Below is a small trained network, with its code and all its weights. Each question gives an input and a target symbol and asks what happens when units are switched off, that is, made to give their printed mean instead of their output.

import numpy as np


def w(rows, s, z=0):
    codes = np.array(rows[::2]) - 128.0
    scale = np.full(codes.shape[1], s)
    scale[-1] = z or s
    return codes * scale


def norm(h):
    return h / np.sqrt((h * h).mean(-1, keepdims=True) + 1e-5)


def f(y):
    return np.maximum(y, 0)


def softmax(a):
    e = np.exp(a - a.max(-1, keepdims=True))
    return e / e.sum(-1, keepdims=True)


def log_softmax(a):
    a = a - a.max(-1, keepdims=True)
    return a - np.log(np.exp(a).sum(-1, keepdims=True))


def net(x, mask):
    ids = ['ΞΠΦΩβεζηλστψ'.index(c) for c in x.split()]
    T = len(ids)
    res = E[ids] + P[:T]
    u = 0
    for l in range(2):
        r = norm(res)
        for j in range(3):
            rows = slice(2 * j, 2 * j + 2)
            q, k, v = (r @ M[l][rows].T for M in (Q, K, V))
            z = softmax(np.where(np.tri(T) > 0, q @ k.T / 2**0.5, -1e9)) @ v
            o = O[l][rows]
            res = res + np.where(mask[u + j], z, o[:, -1]) @ o[:, :-1]
        u += 3
        y = f(norm(res) @ A[l][:, :-1].T + A[l][:, -1])
        res = res + np.where(mask[u : u + 16], y, B[l][:, -1]) @ B[l][:, :-1]
        u += 16
    return log_softmax(norm(res)[-1] @ U[:, :-1].T + U[:, -1])


Q, K, V, O, A, B = {}, {}, {}, {}, {}, {}
E = w([
[92,118,100,201],'Ξ',
[219,178,74,122],'Π',
[56,112,47,170],'Φ',
[198,154,149,104],'Ω',
[140,128,37,153],'β',
[111,85,147,96],'ε',
[168,122,152,178],'ζ',
[32,110,103,79],'η',
[9,98,77,175],'λ',
[18,247,57,72],'σ',
[166,108,191,179],'τ',
[172,154,107,87],'ψ',
],0.014)
P = w([
[164,167,114,62],'0',
[144,128,112,216],'1',
[70,36,65,97],'2',
[74,202,73,113],'3',
[142,132,131,213],'4',
[176,6,62,128],'5',
[55,175,82,138],'6',
],0.013)
Q[0] = w([
[121,104,89,81],'0.h1',
[154,137,114,2],'0.h1',
[71,239,89,131],'0.h2',
[160,147,51,77],'0.h2',
[139,29,250,105],'0.h3',
[61,111,171,77],'0.h3',
],0.0072)
K[0] = w([
[160,98,133,196],'0.h1',
[136,80,144,195],'0.h1',
[129,251,2,93],'0.h2',
[90,169,101,101],'0.h2',
[121,142,182,52],'0.h3',
[43,149,188,110],'0.h3',
],0.0093)
V[0] = w([
[219,33,10,105],'0.h1',
[151,22,128,40],'0.h1',
[146,253,97,115],'0.h2',
[69,41,101,39],'0.h2',
[111,124,90,35],'0.h3',
[130,102,61,76],'0.h3',
],0.0061)
O[0] = w([
[163,172,113,131,255],'0.h1',
[108,47,180,153,91],'0.h1',
[122,108,254,62,211],'0.h2',
[146,125,133,78,114],'0.h2',
[160,205,45,63,124],'0.h3',
[151,81,190,176,183],'0.h3',
],0.0069,0.0046)
A[0] = w([
[63,206,145,124,69],'0.n1',
[148,153,91,164,193],'0.n2',
[113,99,196,87,112],'0.n3',
[143,72,144,60,99],'0.n4',
[125,186,105,118,161],'0.n5',
[93,168,124,94,3],'0.n6',
[107,184,161,204,144],'0.n7',
[100,124,197,138,171],'0.n8',
[110,173,137,140,138],'0.n9',
[100,107,121,148,106],'0.n10',
[152,173,83,187,205],'0.n11',
[179,95,126,113,208],'0.n12',
[97,89,65,170,226],'0.n13',
[114,171,82,119,149],'0.n14',
[93,87,126,82,218],'0.n15',
[143,9,164,185,100],'0.n16',
],0.015,0.0032)
B[0] = w([
[102,108,211,115,184],'0.n1',
[82,111,198,107,202],'0.n2',
[213,186,180,181,137],'0.n3',
[82,97,109,224,147],'0.n4',
[98,153,106,109,180],'0.n5',
[114,92,92,94,151],'0.n6',
[149,82,168,30,198],'0.n7',
[180,187,127,113,144],'0.n8',
[87,150,182,161,162],'0.n9',
[237,153,139,148,156],'0.n10',
[80,128,200,112,230],'0.n11',
[20,43,15,224,168],'0.n12',
[148,170,210,143,245],'0.n13',
[88,180,201,151,186],'0.n14',
[78,62,46,165,163],'0.n15',
[98,102,14,2,181],'0.n16',
],0.0054,0.011)
Q[1] = w([
[85,158,235,73],'1.h1',
[152,2,154,221],'1.h1',
[136,46,93,254],'1.h2',
[114,170,3,159],'1.h2',
[31,163,139,96],'1.h3',
[44,125,183,14],'1.h3',
],0.0076)
K[1] = w([
[192,109,2,113],'1.h1',
[244,237,148,73],'1.h1',
[90,217,208,82],'1.h2',
[82,30,190,128],'1.h2',
[34,129,65,190],'1.h3',
[64,64,108,108],'1.h3',
],0.0085)
V[1] = w([
[221,223,59,85],'1.h1',
[25,88,138,127],'1.h1',
[117,101,86,184],'1.h2',
[55,217,2,77],'1.h2',
[172,177,207,139],'1.h3',
[65,16,125,145],'1.h3',
],0.0081)
O[1] = w([
[254,186,67,140,61],'1.h1',
[135,99,150,172,221],'1.h1',
[136,118,64,55,101],'1.h2',
[153,161,131,249,200],'1.h2',
[59,112,170,81,43],'1.h3',
[183,149,62,79,255],'1.h3',
],0.0064,0.0046)
A[1] = w([
[145,222,94,220,172],'1.n1',
[183,185,160,78,100],'1.n2',
[3,143,173,168,117],'1.n3',
[167,179,241,49,45],'1.n4',
[98,6,10,104,163],'1.n5',
[180,234,101,60,91],'1.n6',
[215,51,174,254,45],'1.n7',
[206,245,127,68,44],'1.n8',
[168,128,217,154,52],'1.n9',
[166,167,202,180,164],'1.n10',
[66,29,158,227,103],'1.n11',
[39,90,53,144,250],'1.n12',
[97,71,4,105,101],'1.n13',
[75,146,147,6,210],'1.n14',
[159,55,166,59,203],'1.n15',
[220,174,84,138,223],'1.n16',
],0.0077,0.0027)
B[1] = w([
[161,89,162,112,195],'1.n1',
[166,116,98,105,165],'1.n2',
[164,125,73,125,252],'1.n3',
[163,130,158,139,204],'1.n4',
[125,136,63,128,254],'1.n5',
[34,117,124,115,168],'1.n6',
[129,188,18,153,173],'1.n7',
[74,131,79,59,175],'1.n8',
[107,159,79,107,178],'1.n9',
[103,124,159,87,220],'1.n10',
[74,130,129,73,232],'1.n11',
[164,54,112,131,246],'1.n12',
[104,132,57,158,213],'1.n13',
[254,122,116,225,216],'1.n14',
[113,91,140,190,178],'1.n15',
[89,105,186,108,179],'1.n16',
],0.0078,0.0062)
U = w([
[77,64,243,113,114],'Ξ',
[147,179,134,66,88],'Π',
[48,130,157,155,9],'Φ',
[123,128,161,8,168],'Ω',
[156,194,135,224,120],'β',
[140,76,103,123,199],'ε',
[194,71,194,147,139],'ζ',
[100,117,61,128,250],'η',
[49,81,143,127,113],'λ',
[62,193,107,109,2],'σ',
[207,93,159,109,121],'τ',
[193,193,85,86,89],'ψ',
],0.014,0.0049)

Each question gives the input, a string of symbols that net reads in full, and the target symbol t.
The units are the heads (2 rows each of Q, K, V and O) and the neurons (one row each of A and B). Each row of codes is followed by its name. A weight is (code - 128) times the scale printed after its matrix; where a second scale follows, it is the last column's (O, A, B and U).
mask holds one flag per unit, layer by layer, with each layer's heads first. A switched-off unit (its flag False) gives its mean, the last column of its rows in O or B, instead of its output. The means were averaged over made-up inputs and are rounded, as every weight is.
A unit's drop is (log p(t) with every unit on - log p(t) with that unit switched off) / (log p(t) with every unit on - log p(t) with every unit switched off).
The circuit of an input: a set's keep is (log p(t) with only the set's units on - log p(t) with every unit switched off) / (log p(t) with every unit on - log p(t) with every unit switched off). Starting from the 12 units with the biggest drops (on a tie, the unit counted first), units are removed one at a time, each time the one whose removal leaves the highest keep (on an exact tie, the one counted first), for as long as the keep stays at least 0.8.
units of the circuit, in order: the units of the circuit, biggest drop first
most important unit: the unit with the biggest drop
k most important neurons: the k neurons with the biggest drops, biggest first
k most important neurons of layer l: the k neurons of layer l with the biggest drops, biggest first
heads that matter: for each layer, one digit per head in row order, 1 if its drop is at least 0.15 and else 0, layers parted by /
input Ξ ψ β ψ β, target Ξ: heads that matter -> 000 / 100
input Ξ Ξ β λ ζ, target Ξ: units of the circuit, in order -> [1.h1, 0.n7]
input η σ η Ξ η, target η: most important unit -> 0.n15
input β ψ β ψ η Ω ζ, target ζ: units of the circuit, in order -> [0.n7, 1.n14]
input ψ η Ω σ Ξ, target ψ: 3 most important neurons of layer 0 -> [0.n13, 0.n16, 0.n10]
input β Π Ξ β λ, target β: heads that matter -> 011 / 011
input ψ β Ξ β Ω, target ψ: 2 most important neurons of layer 1 -> [1.n7, 1.n8]
input β ζ Ξ β η, target β: heads that matter -> 000 / 010
input ζ Ξ β β β, target ζ: heads that matter -> 001 / 011
input Ω ε ζ Ξ Φ, target Ω: 3 most important neurons -> [0.n13, 0.n11, 0.n1]
input β Ξ ζ Φ Φ, target β: 2 most important neurons -> [0.n13, 0.n1]
input Ω β β λ β Ω ψ, target ψ: heads that matter -> 010 / 111
input Ω η τ η ψ, target Ω: 3 most important neurons -> [0.n13, 0.n12, 0.n1]
input ψ Ξ Ξ Ω ψ, target ψ: most important unit -> 1.h2
input ε Φ β τ Ξ β ζ, target ζ: heads that matter -> 100 / 000
input β τ β ψ Φ, target β: 3 most important neurons -> [0.n13, 1.n7, 0.n1]
input Ξ Ξ Ω β, target β: 3 most important neurons -> [1.n14, 1.n11, 1.n3]
input Ω Ω β Ω Ω, target Ω: 3 most important neurons -> [0.n11, 0.n13, 0.n12]
input Ω Ξ Ω β β, target Ω: 2 most important neurons -> [0.n16, 0.n13]
input Ξ σ Ξ Ω ψ, target Ξ: units of the circuit, in order -> [1.h1]
input ψ ζ Ξ ζ β, target ψ: 4 most important neurons of layer 0 -> [0.n13, 0.n7, 0.n12, 0.n16]
input η ζ β Ξ η, target η: 4 most important neurons -> [0.n11, 0.n15, 1.n7, 0.n2]
input ψ Ω η β ε, target ψ: 2 most important neurons -> [0.n13, 0.n12]
input Ω Ω β Ξ ψ, target Ω: 4 most important neurons -> [0.n13, 0.n14, 0.n12, 0.n11]
input ζ Ξ η Ξ λ, target ζ: 2 most important neurons of layer 0 -> [0.n16, 0.n13]
input ψ Π τ λ Ω β β, target β: heads that matter -> 000 / 001
input Ξ Φ β Ξ Π, target Ξ: most important unit -> 0.n16
input Ω β Ξ ε Ξ, target Ω: 2 most important neurons -> [0.n16, 0.n13]
input Ω Ξ η Ω Φ, target Ω: 2 most important neurons of layer 0 -> [0.n13, 0.n11]
